Table B holds the same points as the rows below and some others, measured another way and shuffled. Each row below is followed by which row of B it is.
B, 71 rows:
[[ 241 -138  -67   21 -111  -31 -116  291 -283  -47  -43  176  201  233
   151  277  127  163  158 -220  270]
 [-156  -68  138  -20 -161 -148 -203  196   17   80 -189 -149  -66   24
    78 -207 -249 -115 -190   22 -110]
 [ -71   34 -174   70  221  321  159   42  138   93  -57   67 -148 -171
   -93  -77   -6  -88   56   54  -76]
 [-136  -60   90   25 -162 -105 -137  248   44   85  -92  -58  -86   -5
    24 -194 -227  -62 -117  -26  -58]
 [  -2   52 -184   87  201  257   86  -52  185   48  -12   53  -48 -122
   -99  -32   97   18   35  -32  -69]
 [-119  -24  108    1 -208 -115 -156  270   39   74  -27    2  -57    0
    70 -138 -231  -19  -68  -39  -23]
 [ -35 -303   57  322  159  105 -220  131  170 -166   29  223  -59  217
   179  283 -158    8   99 -297  -43]
 [  85  123  -84   33   73  168  -79 -120  123   21   80  172   86  -33
    37  135  140  112  109  -13   10]
 [-172   53  198 -122 -347 -311 -399  133  109   83 -120 -198  -30  -12
   109 -303 -265 -111 -256   97 -140]
 [  -9   49 -109   62  111  187   -3  -18  136   37    2   75  -10  -75
   -28    5   54   21   34  -26  -37]
 [ -26   53 -259   94  257  362  145  -14  172   59  -27   53 -129 -178
  -110  -28   75  -70   81   15  -49]
 [   5   31 -217  117  258  318  103  -76  139   46  -42   43  -54 -107
   -91   23  118  -11   49  -30  -47]
 [ -12   35   75   18 -200  -96 -129  214   86   45   96  131   27    4
    58  -43 -121  129   33 -108   28]
 [  54   77 -210   98  201  303  157  -17  136   97   46  158  -79 -143
  -139  -14  110   28  148   27   -2]
 [ -46  -20  115   21 -221 -134 -142  264   31   68   40   83   -3   31
    60  -85 -181   77   -9  -90   23]
 [ 153   28 -127  125  347  449  309  -84 -125  159    5  356  101  -19
  -128  210  266  146  247   43  101]
 [ -65   33   80  -62  -93  -39 -260    6    2   51 -135  -55   29   33
   142  -26  -91  -87  -95   90  -62]
 [  43  142 -159    7  142  267  -51 -134  131   22   33  140   30  -91
    36  118  136    8  111   58  -12]
 [-170  -58  123    2  -98  -99 -116  166   69   96 -176 -133  -69  -12
    15 -240 -221  -74 -202    2 -145]
 [ 231 -243 -222  288  178  233    5  150 -308    0  -50  174   86  241
   -22  359  191   80  231 -255  305]
 [  44  105  -94  -69  116  191 -236 -216   32  -18 -107   35   96    5
   160  169  149  -88   23  133  -29]
 [  58   87  -64   55   30  110  -57  -37  131   28   81  143   70  -29
     0   66   90  133   74  -71    4]
 [  29   -1 -177   89  -41   68 -242  -41 -108  108  -91 -137   45   32
  -100  -41  132 -110  -64   14  128]
 [ -52    0 -141   51  195  220  -20  -70   99   44 -165  -70  -63  -71
   -28  -41   44 -113  -52   46 -101]
 [ 108   51 -106    3  204  233 -140 -232  -23    4 -134   70   99   55
   105  208  186  -42   69  101   -9]
 [ -72  -59  163   13 -233 -190 -195  247  -15   67  -55   -6   20   78
    88 -103 -203   39  -95  -84  -13]
 [  14   66 -152   57  154  230  -13  -86  141   34  -17   62  -15  -84
   -29   27  100   -9   48    7  -42]
 [  13    1   37   74  -69  -21 -146   39   66   30   25   68   81   54
    36   29   -5  120  -11 -115    4]
 [-224 -148  143  -67 -161 -140 -329  217  122   18 -173 -101   12    4
    45 -290 -142 -182 -323   11 -139]
 [  69   67    1   55   -8   51  -78  -28  109   31   75  156   95   14
    28   78   57  166   68  -79    0]
 [  14   85 -153   28  176  246  -30 -128  113   33  -65   37    0  -79
     1   50  111  -38   38   56  -55]
 [  10   65   40    0 -116  -11 -155   76   43   40   46  114   61   17
    88   45  -37   82   41  -37   26]
 [ -87    2 -186   85  167  249   98   78  138   71  -83  -29 -148 -149
  -102 -117  -26  -99   -7   -7  -72]
 [ 189 -166  -52  199   73  124 -175   11 -344   20  -93  133  184  303
   101  389  154   73  145 -151  255]
 [  77   99 -107   60  117  207  -36 -109  111   27   58  163   64  -41
     7  127  139   95  114  -21   10]
 [  29 -332  131   -5  -37 -110 -286  168  108   42  -91  234  200  108
  -220 -316  241  -71 -235   38  -49]
 [ -44   58  -45  -10   52  127 -132  -43   61   38  -91    0    1  -32
    71   12    2  -73  -28   64  -57]
 [  18  -75  208  277 -336 -433 -452  -93  -58  375  -65 -212 -179  145
  -304 -432 -263 -163  -93  247    0]
 [  69  125  -21  -83  -40   85 -317 -118  -21  -15  -12  113  137   56
   221  221   91  -15   74   86   56]
 [ -21  -32   96   68 -147 -104 -138  154   77   45   29   66   45   52
    33  -47 -102  123  -37 -134   -9]
 [ -85   41  129  -76 -197 -114 -304   97    3   40  -79  -27   36   45
   176  -34 -152  -52  -92   49  -33]
 [  40   40 -119   82    9  163  -48   75   77   32  126  191   64  -37
   -36   76  107  102   97 -109   95]
 [ -69   13  142  -44 -206 -140 -262  137   -3   58  -67  -13   32   53
   140  -59 -164  -17  -83   16  -25]
 [ -15   31 -189   92  221  269   85  -45  174   41  -54   24  -70 -121
   -87  -31   80  -23   24  -20  -79]
 [ -82  -79   37   26  -76  -30 -147  173  -64   79 -164  -80  -48   46
    50  -87 -147 -108  -88   10  -14]
 [  83   79  -26   71   24   90 -119  -95   52   23   55  130  122   46
    57  158   99  152   77  -78   31]
 [-111  -31  130   -3 -186 -142 -191  185   42   73  -86  -56  -20   26
    65 -151 -198  -20 -123  -30  -62]
 [  68  -62 -151   60   78  173  -90   92  129  -30   79  222   83  -22
   -60   43  194   46   59 -105   62]
 [  46   63  -46   66   62  102  -37  -59  143   34   36  114   67  -23
   -11   44   84  127   39  -66  -35]
 [ 218 -120  195 -157   59  -77  -66   67  -29    0 -210  276  132  155
   157   38   63   54   77  170 -118]
 [ -56    4 -176  147  127  228  186  159  180   77   48   78 -139 -156
  -146 -104  -34   41   65 -118  -27]
 [  18   18 -122  117  163  189   79  -40  172   50  -10   63  -18  -77
  -100  -28   75   76   25  -72  -69]
 [  15  103 -189   15  199  310  -34 -122   91   32  -47   71  -25  -98
    22   87  121  -82   84   94  -21]
 [  13  110 -143    0  100  237  -47  -43   86   37   13  108  -14  -88
    43   78   69  -32   99   56    6]
 [ -94 -175   79  126  -86  -71 -114  262  -88   73 -153  -77  -62  111
    27  -77 -207  -49  -95 -118    7]
 [ -20   34   72  -63 -246 -175 -246   90 -199  169 -184 -187   73   69
    22 -146  -66  -54 -156   82   59]
 [ -97   -5  146  -64 -190 -139 -314  110  -19   49 -130  -66   22   66
   162  -73 -169  -84 -126   62  -52]
 [ -31   -1  -36   13   83  101 -130  -55   33   45 -163  -49   -2    6
    49   -9    5  -86  -64   57  -73]
 [-132  -84   70   26  -76  -80 -162  140   39   66 -191 -151  -59   21
    29 -182 -170 -102 -183  -15 -108]
 [ -69 -159 -194  146  385  313  200   38  168   96 -266  -58 -290 -134
  -190 -226  -46 -262  -14  129 -199]
 [ 131  141  294 -195 -381 -307 -613 -110 -167  -12  -17  104  343  264
   406  259    9  128  -16   86   85]
 [ -42  -53  154   11 -194 -183 -215  167   24   53  -61   -4   42   85
    78  -97 -144   47 -101  -62  -33]
 [ -36  389  264 -244 -128 -112  -60 -212  529   78  167  231   84 -234
    89 -218  -67  258  -26  206 -357]
 [ -19   99   13  -87    3   61 -266 -140   42   22 -132  -28   70   10
   157   52   28  -85  -63  132  -77]
 [  17   61 -188   57  196  270   -5  -99   94   38  -66   24  -28  -80
   -24   45  112  -50   46   35  -31]
 [  12   54 -186   87  221  273   71  -94  176   39  -32   46  -42 -109
   -78    1  106    7   44  -10  -71]
 [ -17   46   29   45 -105  -17 -109  105  140   43   83  110   21  -23
    22  -33  -59  110   20  -87  -11]
 [-136  -64  -59   47  105  104  -46   50   65   76 -245 -174 -120  -52
   -25 -168 -101 -176 -153   45 -139]
 [-138  273  102  121   75  396 -166 -354 -118  171  195  283  276   20
   115  392  144  148   62   25  138]
 [ -63   90  -64  -62   53  144 -152  -56   70   47 -120  -33  -38  -75
    92  -19  -12 -143  -34  141  -73]
 [  -6   75 -143  -13  185  234  -81 -151   99   32 -133  -17  -13  -72
    31   27   99 -116   -5  117  -82]]
Rows of B count from 0, top down.

[ -85   26   -6  -82   -4  -38   20   56  116  143   32  120   46  133
   63 -221  -91 -105  109  386   54   34  200 -173   88  157   -9  122
   25  -60  119   77]  39
[ -62   -8   68  101  -50   28  -43  113   33  -26  -46 -127  -51   11
  -30   75  236  -61 -115 -243    2  -22 -132  118  -67 -156  -81   11
   53   49 -158  -77]  21
[ -40  -28   74   59  -49   57  -65   73   23  -47  -76  -98  -64    4
   -3   91  140  -80  -44 -253  -88   35 -130   44 -119 -121  -80   10
   90   39 -161  -95]  66
[  -1  -47   33  -50    8  -21  -31   68  136   16  -57   96  111   73
   66 -223  -43  -19  -26  174   51  -13  165  -87   -3   85  -49   63
  -22  -47   24   16]  17
[  17  -64   91   27  -13    9  -58  102   75  -78  -95  -32   50   17
    2  -45  122    6 -133 -156   15  -25   -8   34  -82  -76  -87    6
    0   11 -112  -81]  7
[-112   73   10  -36  -15  -60   15   70   96  124   49  114   77  156
   52 -202  -33  -81   56  396   94   -6  195 -140  131  136  -23  104
   16  -36  143  102]  53
[  29 -101   52    3   -2   31  -39   69   88  -49 -112  -11   44   30
   27  -52   71   -4 -118 -171  -16    3  -13   54 -100  -88  -59   -5
   -7    2 -181  -64]  29
[ -13  -67   46   44   -6   35   -3   88   54  -19  -69  -92  -54   19
  -25   51  161  -46 -116 -259  -23   12 -105  118  -80 -162  -39   10
   23   29 -231  -84]  61
[ -99  120   97   23  -49  -30  -70   44  -49   14   27   54  -13  167
    3   18    9  -57   86  222  -26   36   88 -188   63   81  -46   50
   95   38  111   30]  42
[ -27  181  268   60  -21 -134 -155   72 -101 -223  -29  127   41  162
  -83  -20   17  106   34  402   84  -80  270 -360  131  201  -82   15
   75   57  412  -28]  38
[ -65   84  552 -129    5   36  351  532  -52  208  287 -129  287  -27
 -111   32  -97 -344  -42  -78   17  450 -208 -408 -137  316 -320  244
  364   78  -41 -470]  37
[ -62  108  117    2  -36  -35  -84   32  -54  -18    2   86    5  174
   11   -2  -29  -23   91  234  -36   39  131 -235   50  111  -43   33
   89   34  128   23]  16
[ 322 -194  189 -557  -48  -67 -247  180  -56  -39 -116   87   65  194
  -19  -68  156  225   47 -145  147  233  213 -364 -321 -115 -186   86
 -322   29 -120 -130]  68
[ -34  -60   33   43  -31   44  -27   98   75   -5  -65  -89  -15   18
    6   16  167  -56 -111 -238  -17    6 -102  117  -82 -146  -69   16
   21   21 -210  -69]  48
[ 196  -95  502 -555  -58 -305  -17  172  163 -577 -322  228  146  -50
 -271  110 -233  155  122  328 -153  196  338 -881  136  232 -277   32
    1   83  585 -585]  6
[ -85  146 -122 -227   16  -68  126   29 -154  345  249  116   -7  488
   29   70  -11   24  129  285   60  183  195 -135  243  -84  139   68
 -151   55 -281  270]  15
[  18  115  232   52  -11  -74 -162   25 -115 -225  -74   91  -11  147
  -63   46   -8   98   38  206  -16  -36  194 -300   41  118  -60  -21
   77   57  240  -50]  20
[ -98    5   64  172  -69  114  -94   97   49    8  -35 -148  -32  -70
   57    2  149 -169  -33 -250  -81    2 -156   95 -160  -60 -130   42
  158    1 -126  -75]  8
[-122   20    6   29  -53   46   24   77   -1  122   20 -103 -127   92
  -12  126  148 -160   18 -157  -74   89 -158   60  -33 -136  -18   54
  103   45 -210  -29]  3
[ -16   81   28   36  -41   51 -115   63  -57  -43   54 -203 -296 -105
  -68  122  163  -57  246 -168  -30    1   55 -112  -16 -111  -59   97
   -3  -45  -23  -65]  28
[ -69  169   -2   79  -39  -45   56   21  -46 -196   61  -50  194  150
   -4  239   38  155 -127 -188 -163  -40   79   20  325 -214  -57 -139
  -98   83 -307   24]  49
[-208   61 -104 -235  -28  -22  295  106  163  356  187   62   96  176
   70  -69 -182 -273  175  299 -106  250   56 -168  236   72   -8  155
   51  -30 -158   43]  59
[ 123  -56  196 -117  241 -250  246  108  -61   33  -15  211 -231  353
 -298  -35   28  156 -152  456  366  -23  258 -157  219   65  305   68
  -75   72  120  -43]  19
[-121  -59 -178 -151  -14   31  137   64  200  336   70   42   56  145
  129 -186  -29 -188   47  129    3  122   28   63   56  -41   19  127
  -45  -60 -254  125]  2
[   8 -125  -21  -60   67    4  107   82  112  138  -47   21  -46  124
   -4  -99   61  -56 -112  -41   77   43   -7  109  -32  -89   72   55
  -33  -10 -243   -1]  44
[-167  -22 -187 -117    0   26  133   18  181  402   86  101  -25  184
  131 -240 -106 -260  153  352   10  114   77  -14   73   85   81  163
   41  -82 -100  178]  50
[ 186    2  332  107   55 -101 -243   57  -57 -443 -212  158  192   86
  -53 -122    5  302 -220  122  108 -176  304 -231  -43  137 -105  -96
  -37   42  260 -102]  60
[ -84   56   18  -45  -14  -38  -25   35   79   98   24  145   88  158
   81 -208 -104  -74   93  396   28   25  214 -193   88  172  -28   87
   29  -42  135   98]  69
[-207  100  -73  -44  -40  -17   82   57   69  283  125   46  -44  187
   57  -87   -4 -215  150  329   11   93   52  -88  133   73   24  141
   90  -20   13  125]  10
[ -64  -10   45   48  -42   45  -37   65   -8   14  -46  -99 -111   64
  -20  132  165  -89  -32 -231  -75   46 -139   64  -82 -153  -40   13
   75   51 -198  -63]  9
[ -79  -12  -86  177  123   53   98   72    2  362  125   19 -105  240
   49 -227  122 -108 -126  134  260  -54   13  266  -25  -18  193  104
   13  -37 -233  238]  55
[ -96   28   43   47  -58   41  -29   68  -13   48  -10  -86  -92   88
   -6  118  146 -119    0 -153  -78   60 -132   34  -55 -115  -42   30
  102   49 -162  -37]  46
[ -39 -126 -106  -49   24   56   62   49  187  196  -37   11    2   50
   96 -196    5 -136  -30  -23   10   45   -2  122  -64  -55   22   86
  -16  -65 -240   46]  4
[   4 -145   22  -99   41  -19  145  122   78  113  -63  -61 -136  117
 -101   82  190  -72 -153 -224   58   89 -154  146  -49 -220   63   46
  -14   59 -318 -108]  54
